Here is a tiny trained network, its code and every weight. The questions are about switching its units off for an input and a class, where a switched-off unit gives its printed mean instead of its output.

import numpy as np


def w(rows, s, z=0):
    codes = np.array(rows[::2]) - 128.0
    scale = np.full(codes.shape[1], s)
    scale[-1] = z or s
    return codes * scale


def norm(h):
    return h / np.sqrt((h * h).mean(-1, keepdims=True) + 1e-5)


def f(y):
    return np.maximum(y, 0)


def log_softmax(a):
    a = a - a.max(-1, keepdims=True)
    return a - np.log(np.exp(a).sum(-1, keepdims=True))


def net(x, mask):
    res = np.array(x, float).reshape(1, 6) / 4 @ E
    u = 0
    for l in range(3):
        y = f(norm(res) @ A[l][:, :-1].T + A[l][:, -1])
        res = res + np.where(mask[u : u + 4], y, B[l][:, -1]) @ B[l][:, :-1]
        u += 4
    return log_softmax(norm(res)[-1] @ U[:, :-1].T + U[:, -1])


A, B = {}, {}
E = w([
[42,143,79,121],'x0',
[115,109,174,3],'x1',
[125,131,123,124],'x2',
[54,215,183,172],'x3',
[130,129,129,135],'x4',
[156,203,63,98],'x5',
],0.0061)
A[0] = w([
[254,148,160,142,3],'0.n0',
[124,61,202,163,212],'0.n1',
[155,8,26,142,35],'0.n2',
[28,94,22,122,150],'0.n3',
],0.009,0.004)
B[0] = w([
[107,28,100,160,178],'0.n0',
[99,143,33,141,255],'0.n1',
[214,252,229,88,218],'0.n2',
[164,52,118,179,214],'0.n3',
],0.013,0.0052)
A[1] = w([
[2,132,166,206,165],'1.n0',
[119,89,186,26,4],'1.n1',
[203,215,86,97,158],'1.n2',
[46,72,164,3,118],'1.n3',
],0.0088,0.0021)
B[1] = w([
[176,162,132,61,245],'1.n0',
[201,182,97,190,172],'1.n1',
[74,128,58,120,254],'1.n2',
[131,162,79,250,203],'1.n3',
],0.011,0.0048)
A[2] = w([
[131,240,171,135,212],'2.n0',
[181,29,214,173,207],'2.n1',
[126,171,15,66,131],'2.n2',
[41,254,218,185,2],'2.n3',
],0.0072,0.0027)
B[2] = w([
[191,17,105,144,211],'2.n0',
[64,2,143,97,164],'2.n1',
[87,46,139,82,254],'2.n2',
[201,133,196,40,155],'2.n3',
],0.0061,0.0062)
U = w([
[181,201,92,241,126],'0',
[207,192,162,23,184],'1',
[142,103,96,124,180],'2',
[96,115,70,118,189],'3',
[123,48,130,156,151],'4',
[138,119,94,117,145],'5',
[60,148,192,111,12],'6',
[48,171,254,95,1],'7',
],0.012,0.0066)

Each question gives the input, the list of numbers given to net, and the class t.
The units are the neurons (one row each of A and B). Each row of codes is followed by its name. A weight is (code - 128) times the scale printed after its matrix; where a second scale follows, it is the last column's (A, B and U).
mask holds one flag per neuron, layer by layer. A switched-off neuron (its flag False) gives its mean, the last column of its row in B, instead of its output. The means were averaged over made-up inputs and are rounded, as every weight is.
A unit's drop is (log p(t) with every unit on - log p(t) with that unit switched off) / (log p(t) with every unit on - log p(t) with every unit switched off).
The circuit of an input: a set's keep is (log p(t) with only the set's units on - log p(t) with every unit switched off) / (log p(t) with every unit on - log p(t) with every unit switched off). Starting from all 12 units, units are removed one at a time, each time the one whose removal leaves the highest keep (on an exact tie, the one counted first), for as long as the keep stays at least 0.8.
units of the circuit, in order: the units of the circuit, biggest drop first
unit that matters most: the unit with the biggest drop
k most important neurons: the k neurons with the biggest drops, biggest first
k most important neurons of layer l: the k neurons of layer l with the biggest drops, biggest first
input [-2,6,-2,-3,1,-1], class 0: unit that matters most -> 1.n3
input [1,-1,7,7,6,7], class 1: 2 most important neurons of layer 2 -> (2.n3, 2.n1)
input [8,-5,7,3,-4,7], class 4: units of the circuit, in order -> (0.n3, 0.n2)
input [-6,-2,2,-4,1,5], class 4: units of the circuit, in order -> (0.n0, 0.n1)
input [7,8,-3,-7,-2,-3], class 0: units of the circuit, in order -> (1.n3, 1.n1)
input [-7,-3,2,8,5,-1], class 1: units of the circuit, in order -> (2.n3, 1.n3)
input [1,6,-4,-5,-6,6], class 0: units of the circuit, in order -> (1.n1, 1.n3, 0.n1)
input [5,-6,-2,7,-4,-5], class 1: 3 most important neurons -> (1.n0, 0.n0, 2.n3)
input [-7,-2,5,5,0,4], class 4: units of the circuit, in order -> (0.n2, 0.n1, 0.n0)
input [3,-2,0,-8,-4,8], class 1: 3 most important neurons -> (0.n2, 0.n1, 1.n3)
input [7,1,6,-1,-1,-2], class 4: units of the circuit, in order -> (0.n3, 0.n1)
input [-6,-1,-2,6,-8,1], class 2: 2 most important neurons -> (2.n0, 0.n2)
input [6,-5,-1,-1,0,5], class 4: units of the circuit, in order -> (0.n3, 0.n1, 1.n3)
input [4,3,4,-3,-2,3], class 4: unit that matters most -> 0.n3
input [-8,6,7,1,0,8], class 3: 3 most important neurons -> (1.n2, 0.n2, 2.n2)
input [-1,-4,7,5,-1,-3], class 5: units of the circuit, in order -> (0.n2, 1.n0)
input [-7,5,-5,-2,-3,1], class 4: units of the circuit, in order -> (0.n0, 1.n0)
input [2,4,3,-3,-3,4], class 0: units of the circuit, in order -> (0.n1, 1.n1, 1.n3)
input [-2,5,-3,-1,4,-1], class 0: 2 most important neurons -> (1.n3, 0.n2)
input [-4,8,-2,7,5,5], class 0: unit that matters most -> 1.n3
input [-8,8,4,-2,5,-2], class 0: 3 most important neurons -> (1.n3, 0.n3, 1.n1)
input [5,5,4,7,5,-5], class 1: 4 most important neurons -> (1.n0, 2.n3, 1.n2, 0.n0)
input [-8,-5,0,4,1,-1], class 4: 2 most important neurons -> (0.n0, 0.n2)
input [8,8,4,3,1,0], class 0: 2 most important neurons -> (1.n3, 0.n1)
input [-2,7,-5,4,-7,7], class 0: 2 most important neurons of layer 0 -> (0.n2, 0.n1)
input [-4,-1,7,-2,5,-7], class 3: 2 most important neurons -> (0.n1, 0.n3)
input [6,8,0,2,0,-4], class 0: units of the circuit, in order -> (1.n3)
input [8,2,-2,2,7,1], class 4: units of the circuit, in order -> (0.n3, 0.n1)
input [8,-4,4,3,5,7], class 4: units of the circuit, in order -> (0.n3, 0.n2)
input [-1,2,-4,5,5,8], class 3: 2 most important neurons of layer 1 -> (1.n2, 1.n0)
